Below are the code and all the weights of a small trained network. Each question names an input and a class and asks about switching units off, where a switched-off unit gives its printed mean instead of its output.

import numpy as np


def w(rows, s, z=0):
    codes = np.array(rows[::2]) - 128.0
    scale = np.full(codes.shape[1], s)
    scale[-1] = z or s
    return codes * scale


def f(y):
    return y / 2 * (1 + np.tanh(0.7978845608 * (y + 0.044715 * y**3)))


def log_softmax(a):
    a = a - a.max(-1, keepdims=True)
    return a - np.log(np.exp(a).sum(-1, keepdims=True))


def net(x, mask):
    res = np.array(x, float).reshape(1, 7) / 4 @ E
    y = f(res @ A[0][:, :-1].T + A[0][:, -1])
    res = res + np.where(mask, y, B[0][:, -1]) @ B[0][:, :-1]
    return log_softmax(res[-1] @ U[:, :-1].T + U[:, -1])


A, B = {}, {}
E = w([
[123,125,131,132,127,130,129,132,129,121,128],'x0',
[168,219,108,139,172,192,143,105,141,91,179],'x1',
[141,125,168,102,118,175,143,211,131,192,170],'x2',
[60,135,150,3,97,149,175,104,100,112,170],'x3',
[123,134,128,132,122,127,130,128,132,129,130],'x4',
[129,126,128,129,130,129,128,128,128,126,129],'x5',
[118,135,120,134,125,117,135,133,128,132,139],'x6',
],0.011)
A[0] = w([
[129,112,129,106,102,147,135,141,130,130,132,118],'N1',
[175,159,162,133,141,195,135,255,133,204,181,106],'N2',
[88,22,127,166,88,43,119,118,119,154,50,5],'N3',
[177,170,117,213,141,142,114,76,151,104,112,163],'N4',
[172,89,120,222,139,115,116,211,143,154,94,1],'N5',
[49,157,147,38,117,151,151,23,100,92,170,38],'N6',
[98,34,131,147,87,56,117,124,118,171,51,220],'N7',
[124,144,107,134,105,105,104,145,153,120,143,129],'N8',
[107,104,138,155,119,109,126,99,112,154,107,130],'N9',
[68,78,198,41,57,145,133,186,133,181,161,120],'N10',
[132,94,162,110,115,134,140,125,126,152,129,132],'N11',
[100,96,119,61,103,106,123,169,141,153,94,110],'N12',
[95,112,163,67,86,123,134,173,131,157,131,124],'N13',
[147,82,167,229,146,144,123,165,113,181,103,232],'N14',
[136,117,100,98,138,116,131,154,153,110,118,103],'N15',
[101,152,78,10,136,125,147,117,133,73,151,177],'N16',
],0.01,0.0077)
B[0] = w([
[135,137,132,150,118,127,129,116,105,120,127,139],'N1',
[117,89,169,59,61,93,106,119,211,124,137,227],'N2',
[162,153,46,75,127,108,127,156,230,118,127,199],'N3',
[129,148,56,156,166,137,156,170,73,144,112,225],'N4',
[73,108,215,114,86,124,137,78,74,133,145,185],'N5',
[156,128,117,72,92,104,117,170,250,143,163,199],'N6',
[115,101,230,86,68,136,121,121,160,144,170,254],'N7',
[146,114,126,125,143,147,121,115,120,121,119,132],'N8',
[130,117,150,113,122,156,119,137,128,134,135,150],'N9',
[124,146,107,211,189,136,142,103,34,130,106,245],'N10',
[108,143,118,158,132,140,139,136,117,110,138,151],'N11',
[125,146,123,156,145,151,117,115,72,120,118,178],'N12',
[126,146,123,166,158,145,147,116,72,127,107,193],'N13',
[147,148,77,92,136,128,123,125,183,99,123,239],'N14',
[126,146,132,112,112,115,139,122,113,142,126,122],'N15',
[121,83,178,117,89,121,101,117,133,133,105,208],'N16',
],0.013)
U = w([
[212,164,49,78,115,80,84,178,214,114,125,250],'0',
[89,95,240,101,74,133,95,91,124,183,167,26],'1',
[140,202,71,228,253,161,156,124,18,149,77,106],'2',
],0.0074,0.0025)

Each question gives the input, the list of numbers given to net, and the class t.
The units are the neurons (one row each of A and B). Each row of codes is followed by its name. A weight is (code - 128) times the scale printed after its matrix; where a second scale follows, it is the last column's (A, B and U).
mask holds one flag per neuron, in row order. A switched-off neuron (its flag False) gives its mean, the last column of its row in B, instead of its output. The means were averaged over made-up inputs and are rounded, as every weight is.
A unit's drop is (log p(t) with every unit on - log p(t) with that unit switched off) / (log p(t) with every unit on - log p(t) with every unit switched off).
The circuit of an input: a set's keep is (log p(t) with only the set's units on - log p(t) with every unit switched off) / (log p(t) with every unit on - log p(t) with every unit switched off). Starting from the 12 units with the biggest drops (on a tie, the unit counted first), units are removed one at a time, each time the one whose removal leaves the highest keep (on an exact tie, the one counted first), for as long as the keep stays at least 0.8.
units of the circuit, in order: the units of the circuit, biggest drop first
unit that matters most: the unit with the biggest drop
k most important neurons: the k neurons with the biggest drops, biggest first
drop when u is switched off: that unit's drop, to one decimal
input [-1,-5,3,7,0,6,8], class 2: units of the circuit, in order	N10
input [-2,1,-1,-5,-1,-7,4], class 2: 4 most important neurons	N2; N6; N3; N4
input [2,6,0,-8,1,4,-2], class 2: 2 most important neurons	N4; N6
input [6,7,0,-8,8,5,7], class 2: 2 most important neurons	N4; N6
input [3,2,-6,8,-8,8,-6], class 0: 2 most important neurons	N6; N7
input [5,-2,2,1,0,-1,-4], class 2: 2 most important neurons	N2; N6
input [-5,7,0,8,0,1,5], class 0: 3 most important neurons	N6; N7; N5
input [0,1,-4,8,-1,7,-7], class 0: 4 most important neurons	N6; N7; N5; N2
input [-7,-1,8,6,8,-4,-7], class 2: 3 most important neurons	N10; N7; N13
input [-5,-8,-7,0,-3,-3,-7], class 0: 2 most important neurons	N3; N5
input [-4,-3,3,-7,0,-5,-4], class 1: 2 most important neurons	N5; N7
input [-8,-4,1,3,-5,4,-6], class 2: drop when N5 is switched off	0.1
input [3,-4,6,-8,6,-6,-6], class 1: drop when N2 is switched off	0.0
input [8,-2,1,4,3,-1,-4], class 2: drop when N10 is switched off	0.4
input [0,-4,3,8,-3,-8,7], class 2: unit that matters most	N10
